The elements form a tree under 0. A name lists the branches taken from the top; the branches are ~ § $ @. The symbol ! goes to the parent.

In the rows, 0.136 stands for zero.

Each row, then its element:
[0.153, 0.154, 0.121, 0.115, 0.145, 0.143, 0.064, 0.15, 0.14, 0.134, 0.156, 0.13, 0.213, 0.149, 0.137, 0.07, 0.15, 0.141, 0.149, 0.101, 0.156, 0.212, 0.108, 0.118]; element ~>@>~>@
[0.126, 0.145, 0.145, 0.242, 0.149, 0.141, 0.19, 0.146, 0.154, 0.139, 0.078, 0.058, 0.104, 0.181, 0.128, 0.157, 0.105, 0.116, 0.139, 0.164, 0.132, 0.103, 0.13, 0.131]; element §>§>$>$
[0.116, 0.131, 0.12, 0.099, 0.036, 0.149, 0.087, 0.145, 0.105, 0.127, 0.157, 0.145, 0.117, 0.156, 0.133, 0.162, 0.094, 0.133, 0.153, 0.107, 0.126, 0.112, 0.109, 0.204]; element ~>$>@>$
[0.123, 0.129, 0.114, 0.096, 0.016, 0.105, 0.081, 0.154, 0.112, 0.123, 0.163, 0.147, 0.087, 0.157, 0.136, 0.17, 0.148, 0.148, 0.133, 0.101, 0.141, 0.111, 0.167, 0.126]; element ~>$>§>§
[0.109, 0.138, 0.123, 0.084, 0.024, 0.121, 0.06, 0.136, 0.09, 0.116, 0.155, 0.147, 0.093, 0.161, 0.143, 0.143, 0.131, 0.157, 0.133, 0.096, 0.137, 0.112, 0.177, 0.114]; element ~>$>§
[0.102, 0.114, 0.152, 0.103, 0.148, 0.149, 0.223, 0.147, 0.155, 0.132, 0.1, 0.205, 0.106, 0.05, 0.139, 0.082, 0.146, 0.13, 0.136, 0.178, 0.146, 0.098, 0.171, 0.113]; element §>~>§>@
[0.137, 0.131, 0.13, 0.105, 0.04, 0.144, 0.099, 0.154, 0.112, 0.128, 0.168, 0.14, 0.099, 0.167, 0.148, 0.143, 0.119, 0.124, 0.153, 0.101, 0.134, 0.114, 0.099, 0.215]; element ~>$>@>$
[0.14, 0.129, 0.138, 0.092, 0.133, 0.097, 0.206, 0.152, 0.151, 0.12, 0.128, 0.199, 0.113, 0.06, 0.142, 0.167, 0.149, 0.133, 0.127, 0.17, 0.135, 0.208, 0.118, 0.132]; element §>~>~>§
[0.125, 0.115, 0.154, 0.103, 0.158, 0.142, 0.208, 0.102, 0.138, 0.132, 0.114, 0.219, 0.113, 0.049, 0.144, 0.151, 0.138, 0.111, 0.131, 0.166, 0.108, 0.206, 0.124, 0.111]; element §>~>~>~
[0.136, 0.141, 0.142, 0.109, 0.007, 0.157, 0.083, 0.099, 0.099, 0.135, 0.152, 0.142, 0.092, 0.165, 0.133, 0.145, 0.145, 0.125, 0.132, 0.096, 0.141, 0.108, 0.166, 0.123]; element ~>$>§>~
[0.135, 0.141, 0.128, 0.229, 0.142, 0.107, 0.201, 0.141, 0.137, 0.14, 0.11, 0.082, 0.119, 0.158, 0.135, 0.157, 0.153, 0.123, 0.132, 0.152, 0.127, 0.121, 0.141, 0.121]; element §>§>$>§
[0.109, 0.13, 0.129, 0.104, 0.027, 0.128, 0.083, 0.126, 0.093, 0.141, 0.153, 0.14, 0.103, 0.172, 0.145, 0.146, 0.112, 0.116, 0.131, 0.103, 0.126, 0.193, 0.114, 0.127]; element ~>$>~>$
[0.142, 0.131, 0.113, 0.101, 0.144, 0.151, 0.07, 0.144, 0.151, 0.138, 0.15, 0.134, 0.226, 0.164, 0.135, 0.079, 0.155, 0.122, 0.153, 0.089, 0.159, 0.12, 0.108, 0.201]; element ~>@>@>@
[0.153, 0.14, 0.128, 0.105, 0.192, 0.156, 0.068, 0.139, 0.132, 0.126, 0.157, 0.137, 0.227, 0.164, 0.122, 0.139, 0.131, 0.133, 0.139, 0.101, 0.128, 0.112, 0.181, 0.113]; element ~>@>§
[0.132, 0.147, 0.126, 0.098, 0.182, 0.122, 0.209, 0.125, 0.152, 0.134, 0.127, 0.14, 0.093, 0.039, 0.136, 0.13, 0.138, 0.132, 0.126, 0.169, 0.126, 0.098, 0.101, 0.133]; element §>~>$
[0.127, 0.143, 0.138, 0.1, 0.019, 0.144, 0.075, 0.147, 0.097, 0.138, 0.165, 0.139, 0.102, 0.156, 0.143, 0.172, 0.091, 0.141, 0.148, 0.118, 0.145, 0.122, 0.182, 0.115]; element ~>$>§>$
[0.113, 0.143, 0.14, 0.089, 0.132, 0.151, 0.086, 0.09, 0.139, 0.117, 0.158, 0.149, 0.24, 0.178, 0.141, 0.146, 0.149, 0.131, 0.145, 0.107, 0.144, 0.206, 0.105, 0.13]; element ~>@>~>~
[0.119, 0.153, 0.139, 0.098, 0.009, 0.142, 0.079, 0.142, 0.088, 0.133, 0.149, 0.121, 0.102, 0.157, 0.15, 0.156, 0.109, 0.138, 0.135, 0.096, 0.132, 0.102, 0.168, 0.126]; element ~>$>§>$

From each start, follow one symbol. Which element do you reach?
Answers are names.
new walk
[0.133, 0.144, 0.122, 0.101, 0.028, 0.141, 0.064, 0.1, 0.111, 0.124, 0.153, 0.14, 0.103, 0.169, 0.141, 0.163, 0.141, 0.148, 0.129, 0.101, 0.126, 0.098, 0.166, 0.106]
!	~>$>§
new walk
[0.127, 0.154, 0.132, 0.085, 0.144, 0.147, 0.204, 0.086, 0.139, 0.143, 0.123, 0.141, 0.088, 0.037, 0.141, 0.157, 0.151, 0.136, 0.131, 0.188, 0.113, 0.108, 0.11, 0.121]
!	§>~>$
new walk
[0.122, 0.126, 0.136, 0.084, 0.037, 0.129, 0.056, 0.135, 0.076, 0.134, 0.152, 0.146, 0.087, 0.172, 0.143, 0.142, 0.13, 0.139, 0.125, 0.09, 0.132, 0.093, 0.184, 0.129]
§	~>$>§>§
new walk
[0.132, 0.132, 0.133, 0.092, 0.015, 0.103, 0.068, 0.149, 0.089, 0.109, 0.139, 0.118, 0.093, 0.162, 0.136, 0.157, 0.14, 0.144, 0.129, 0.121, 0.132, 0.109, 0.178, 0.127]
!	~>$>§
new walk
[0.148, 0.155, 0.13, 0.08, 0.15, 0.092, 0.07, 0.145, 0.146, 0.137, 0.164, 0.126, 0.225, 0.163, 0.141, 0.177, 0.153, 0.162, 0.127, 0.095, 0.159, 0.086, 0.183, 0.119]
!	~>@>§
new walk
[0.147, 0.136, 0.143, 0.107, 0.189, 0.127, 0.073, 0.132, 0.153, 0.147, 0.163, 0.147, 0.232, 0.153, 0.127, 0.136, 0.135, 0.131, 0.161, 0.093, 0.144, 0.118, 0.107, 0.23]
@	~>@>@>@
new walk
[0.126, 0.145, 0.135, 0.093, 0.14, 0.128, 0.22, 0.102, 0.139, 0.131, 0.111, 0.132, 0.101, 0.034, 0.151, 0.162, 0.154, 0.135, 0.14, 0.17, 0.111, 0.105, 0.102, 0.121]
!	§>~>$
new walk
[0.142, 0.125, 0.109, 0.092, 0.164, 0.136, 0.085, 0.128, 0.128, 0.138, 0.155, 0.144, 0.233, 0.148, 0.129, 0.14, 0.133, 0.127, 0.162, 0.098, 0.158, 0.1, 0.099, 0.22]
@	~>@>@>@
new walk
[0.142, 0.133, 0.137, 0.094, 0.186, 0.127, 0.082, 0.144, 0.135, 0.137, 0.149, 0.144, 0.237, 0.161, 0.153, 0.144, 0.131, 0.178, 0.135, 0.09, 0.145, 0.221, 0.117, 0.129]
~	~>@>~>~
new walk
[0.11, 0.135, 0.144, 0.091, 0.042, 0.12, 0.058, 0.131, 0.083, 0.124, 0.153, 0.126, 0.101, 0.165, 0.121, 0.129, 0.144, 0.132, 0.128, 0.097, 0.117, 0.095, 0.18, 0.125]
~	~>$>§>~
new walk
[0.128, 0.157, 0.13, 0.106, 0.013, 0.152, 0.09, 0.149, 0.092, 0.124, 0.135, 0.143, 0.104, 0.156, 0.143, 0.169, 0.124, 0.168, 0.128, 0.117, 0.139, 0.123, 0.174, 0.123]
!	~>$>§
new walk
[0.131, 0.129, 0.127, 0.092, 0.182, 0.141, 0.212, 0.137, 0.157, 0.133, 0.121, 0.206, 0.101, 0.068, 0.123, 0.127, 0.135, 0.138, 0.128, 0.169, 0.127, 0.109, 0.155, 0.127]
@	§>~>§>@
new walk
[0.155, 0.146, 0.14, 0.086, 0.132, 0.07, 0.063, 0.147, 0.147, 0.121, 0.17, 0.121, 0.256, 0.162, 0.134, 0.163, 0.156, 0.151, 0.137, 0.096, 0.151, 0.11, 0.173, 0.13]
!	~>@>§
new walk
[0.145, 0.124, 0.153, 0.098, 0.143, 0.151, 0.081, 0.144, 0.159, 0.127, 0.159, 0.142, 0.235, 0.172, 0.141, 0.084, 0.147, 0.15, 0.132, 0.085, 0.165, 0.106, 0.193, 0.111]
!	~>@>§
new walk
[0.134, 0.136, 0.125, 0.095, 0.011, 0.106, 0.078, 0.146, 0.103, 0.152, 0.158, 0.145, 0.088, 0.171, 0.144, 0.159, 0.136, 0.122, 0.129, 0.101, 0.129, 0.123, 0.161, 0.113]
!	~>$>§
new walk
[0.124, 0.145, 0.122, 0.096, 0.027, 0.164, 0.061, 0.093, 0.107, 0.124, 0.16, 0.132, 0.1, 0.164, 0.133, 0.155, 0.149, 0.14, 0.143, 0.103, 0.144, 0.112, 0.179, 0.123]
!	~>$>§
new walk
[0.135, 0.124, 0.138, 0.106, 0.209, 0.134, 0.21, 0.14, 0.134, 0.137, 0.11, 0.192, 0.085, 0.053, 0.13, 0.125, 0.15, 0.122, 0.131, 0.163, 0.133, 0.126, 0.132, 0.146]
$	§>~>$
new walk
[0.107, 0.131, 0.138, 0.105, 0.058, 0.129, 0.045, 0.148, 0.094, 0.119, 0.145, 0.145, 0.107, 0.172, 0.138, 0.141, 0.133, 0.134, 0.142, 0.081, 0.129, 0.229, 0.123, 0.131]
$	~>$>~>$
new walk
[0.125, 0.157, 0.131, 0.103, 0.124, 0.146, 0.227, 0.097, 0.156, 0.138, 0.122, 0.141, 0.102, 0.032, 0.144, 0.16, 0.155, 0.131, 0.13, 0.172, 0.118, 0.101, 0.112, 0.118]
!	§>~>$
new walk
[0.118, 0.15, 0.143, 0.098, 0.0, 0.139, 0.093, 0.141, 0.101, 0.135, 0.146, 0.144, 0.085, 0.157, 0.144, 0.159, 0.098, 0.154, 0.142, 0.097, 0.132, 0.101, 0.158, 0.116]
!	~>$>§
new walk
[0.143, 0.133, 0.135, 0.245, 0.17, 0.128, 0.21, 0.128, 0.134, 0.149, 0.112, 0.072, 0.104, 0.175, 0.138, 0.126, 0.136, 0.133, 0.138, 0.183, 0.132, 0.111, 0.127, 0.135]
$	§>§>$>$
new walk
[0.145, 0.132, 0.155, 0.098, 0.146, 0.169, 0.074, 0.159, 0.144, 0.133, 0.156, 0.14, 0.239, 0.172, 0.122, 0.068, 0.143, 0.156, 0.132, 0.103, 0.148, 0.104, 0.172, 0.119]
!	~>@>§
new walk
[0.156, 0.125, 0.108, 0.102, 0.185, 0.128, 0.069, 0.13, 0.139, 0.143, 0.163, 0.144, 0.224, 0.165, 0.137, 0.131, 0.144, 0.133, 0.15, 0.099, 0.147, 0.11, 0.118, 0.224]
@	~>@>@>@
new walk
[0.114, 0.158, 0.111, 0.098, 0.14, 0.157, 0.219, 0.095, 0.154, 0.128, 0.104, 0.138, 0.087, 0.018, 0.138, 0.164, 0.15, 0.138, 0.135, 0.189, 0.118, 0.098, 0.1, 0.113]
!	§>~>$
new walk
[0.143, 0.13, 0.131, 0.113, 0.144, 0.155, 0.071, 0.162, 0.141, 0.118, 0.159, 0.151, 0.242, 0.158, 0.134, 0.09, 0.138, 0.155, 0.125, 0.091, 0.153, 0.101, 0.165, 0.102]
!	~>@>§
new walk
[0.146, 0.146, 0.131, 0.098, 0.146, 0.074, 0.077, 0.141, 0.146, 0.137, 0.168, 0.128, 0.237, 0.16, 0.123, 0.163, 0.154, 0.159, 0.136, 0.094, 0.16, 0.106, 0.169, 0.121]
!	~>@>§
new walk
[0.142, 0.151, 0.127, 0.104, 0.182, 0.134, 0.081, 0.142, 0.138, 0.146, 0.174, 0.132, 0.209, 0.161, 0.136, 0.147, 0.13, 0.147, 0.127, 0.106, 0.148, 0.222, 0.098, 0.116]
~	~>@>~>~
new walk
[0.144, 0.128, 0.149, 0.094, 0.144, 0.143, 0.069, 0.155, 0.141, 0.135, 0.161, 0.136, 0.233, 0.165, 0.13, 0.063, 0.163, 0.148, 0.124, 0.088, 0.167, 0.091, 0.173, 0.138]
!	~>@>§
new walk
[0.142, 0.135, 0.128, 0.105, 0.009, 0.157, 0.075, 0.144, 0.113, 0.127, 0.155, 0.147, 0.096, 0.162, 0.125, 0.147, 0.108, 0.147, 0.129, 0.096, 0.14, 0.109, 0.177, 0.113]
!	~>$>§
new walk
[0.113, 0.145, 0.12, 0.104, 0.028, 0.093, 0.081, 0.139, 0.1, 0.143, 0.131, 0.145, 0.106, 0.175, 0.127, 0.166, 0.159, 0.139, 0.133, 0.101, 0.134, 0.106, 0.176, 0.125]
!	~>$>§
new walk
[0.144, 0.126, 0.156, 0.095, 0.176, 0.134, 0.203, 0.138, 0.141, 0.138, 0.12, 0.19, 0.092, 0.059, 0.134, 0.133, 0.144, 0.14, 0.127, 0.158, 0.131, 0.189, 0.107, 0.135]
~	§>~>~>~
new walk
[0.14, 0.136, 0.125, 0.114, 0.208, 0.143, 0.207, 0.138, 0.148, 0.146, 0.116, 0.189, 0.103, 0.03, 0.121, 0.132, 0.134, 0.138, 0.137, 0.169, 0.127, 0.131, 0.126, 0.146]
$	§>~>$
new walk
[0.125, 0.139, 0.127, 0.09, 0.062, 0.143, 0.04, 0.127, 0.085, 0.128, 0.158, 0.109, 0.092, 0.18, 0.134, 0.135, 0.133, 0.141, 0.14, 0.096, 0.141, 0.128, 0.13, 0.155]
§	~>$>§
new walk
[0.148, 0.129, 0.136, 0.085, 0.175, 0.151, 0.065, 0.142, 0.141, 0.124, 0.148, 0.146, 0.218, 0.169, 0.12, 0.132, 0.132, 0.142, 0.169, 0.086, 0.165, 0.099, 0.098, 0.219]
@	~>@>@>@
new walk
[0.123, 0.144, 0.121, 0.09, 0.01, 0.147, 0.09, 0.156, 0.101, 0.125, 0.145, 0.125, 0.094, 0.161, 0.126, 0.158, 0.108, 0.152, 0.145, 0.116, 0.142, 0.101, 0.157, 0.112]
!	~>$>§
new walk
[0.126, 0.147, 0.115, 0.101, 0.018, 0.093, 0.092, 0.135, 0.091, 0.127, 0.153, 0.133, 0.094, 0.146, 0.138, 0.171, 0.136, 0.145, 0.136, 0.102, 0.131, 0.092, 0.185, 0.112]
!	~>$>§
new walk
[0.11, 0.161, 0.139, 0.084, 0.149, 0.167, 0.229, 0.097, 0.141, 0.141, 0.115, 0.129, 0.099, 0.029, 0.137, 0.155, 0.145, 0.136, 0.112, 0.184, 0.131, 0.111, 0.108, 0.131]
!	§>~>$
new walk
[0.127, 0.145, 0.111, 0.118, 0.022, 0.095, 0.074, 0.152, 0.105, 0.124, 0.148, 0.137, 0.113, 0.167, 0.131, 0.142, 0.148, 0.155, 0.149, 0.103, 0.128, 0.098, 0.167, 0.116]
!	~>$>§
new walk
[0.165, 0.131, 0.145, 0.096, 0.14, 0.153, 0.075, 0.16, 0.156, 0.141, 0.163, 0.148, 0.229, 0.171, 0.149, 0.059, 0.158, 0.151, 0.108, 0.094, 0.15, 0.112, 0.177, 0.117]
!	~>@>§
new walk
[0.147, 0.108, 0.134, 0.101, 0.044, 0.14, 0.05, 0.131, 0.088, 0.128, 0.158, 0.111, 0.087, 0.175, 0.126, 0.13, 0.138, 0.136, 0.155, 0.094, 0.133, 0.126, 0.135, 0.139]
§	~>$>§
new walk
[0.131, 0.142, 0.139, 0.1, 0.026, 0.151, 0.079, 0.143, 0.089, 0.128, 0.16, 0.149, 0.091, 0.171, 0.129, 0.166, 0.105, 0.153, 0.129, 0.111, 0.107, 0.108, 0.168, 0.123]
!	~>$>§
new walk
[0.131, 0.151, 0.131, 0.093, 0.006, 0.142, 0.081, 0.131, 0.116, 0.124, 0.155, 0.135, 0.097, 0.171, 0.147, 0.149, 0.11, 0.171, 0.136, 0.101, 0.131, 0.126, 0.166, 0.121]
!	~>$>§
new walk
[0.117, 0.152, 0.116, 0.082, 0.034, 0.148, 0.082, 0.105, 0.102, 0.118, 0.163, 0.162, 0.101, 0.167, 0.135, 0.162, 0.147, 0.141, 0.124, 0.095, 0.126, 0.106, 0.164, 0.122]
!	~>$>§
new walk
[0.118, 0.138, 0.124, 0.092, 0.024, 0.138, 0.08, 0.091, 0.107, 0.143, 0.164, 0.143, 0.092, 0.156, 0.136, 0.16, 0.134, 0.138, 0.138, 0.099, 0.14, 0.109, 0.173, 0.125]
!	~>$>§
new walk
[0.158, 0.138, 0.146, 0.089, 0.14, 0.094, 0.078, 0.162, 0.147, 0.149, 0.157, 0.141, 0.231, 0.161, 0.13, 0.157, 0.144, 0.156, 0.132, 0.095, 0.147, 0.098, 0.177, 0.107]
!	~>@>§
new walk
[0.125, 0.154, 0.143, 0.095, 0.162, 0.145, 0.203, 0.102, 0.112, 0.14, 0.12, 0.138, 0.082, 0.046, 0.154, 0.158, 0.144, 0.139, 0.125, 0.166, 0.13, 0.12, 0.115, 0.126]
!	§>~>$
new walk
[0.148, 0.133, 0.141, 0.113, 0.134, 0.143, 0.072, 0.151, 0.153, 0.115, 0.176, 0.149, 0.258, 0.167, 0.129, 0.074, 0.147, 0.176, 0.128, 0.103, 0.144, 0.104, 0.17, 0.122]
!	~>@>§
new walk
[0.157, 0.139, 0.136, 0.098, 0.142, 0.09, 0.062, 0.149, 0.159, 0.123, 0.156, 0.138, 0.239, 0.179, 0.144, 0.163, 0.148, 0.159, 0.134, 0.082, 0.159, 0.116, 0.178, 0.124]
!	~>@>§
new walk
[0.12, 0.122, 0.147, 0.091, 0.178, 0.147, 0.21, 0.135, 0.141, 0.155, 0.123, 0.216, 0.099, 0.037, 0.129, 0.132, 0.117, 0.122, 0.137, 0.177, 0.127, 0.111, 0.172, 0.122]
@	§>~>§>@
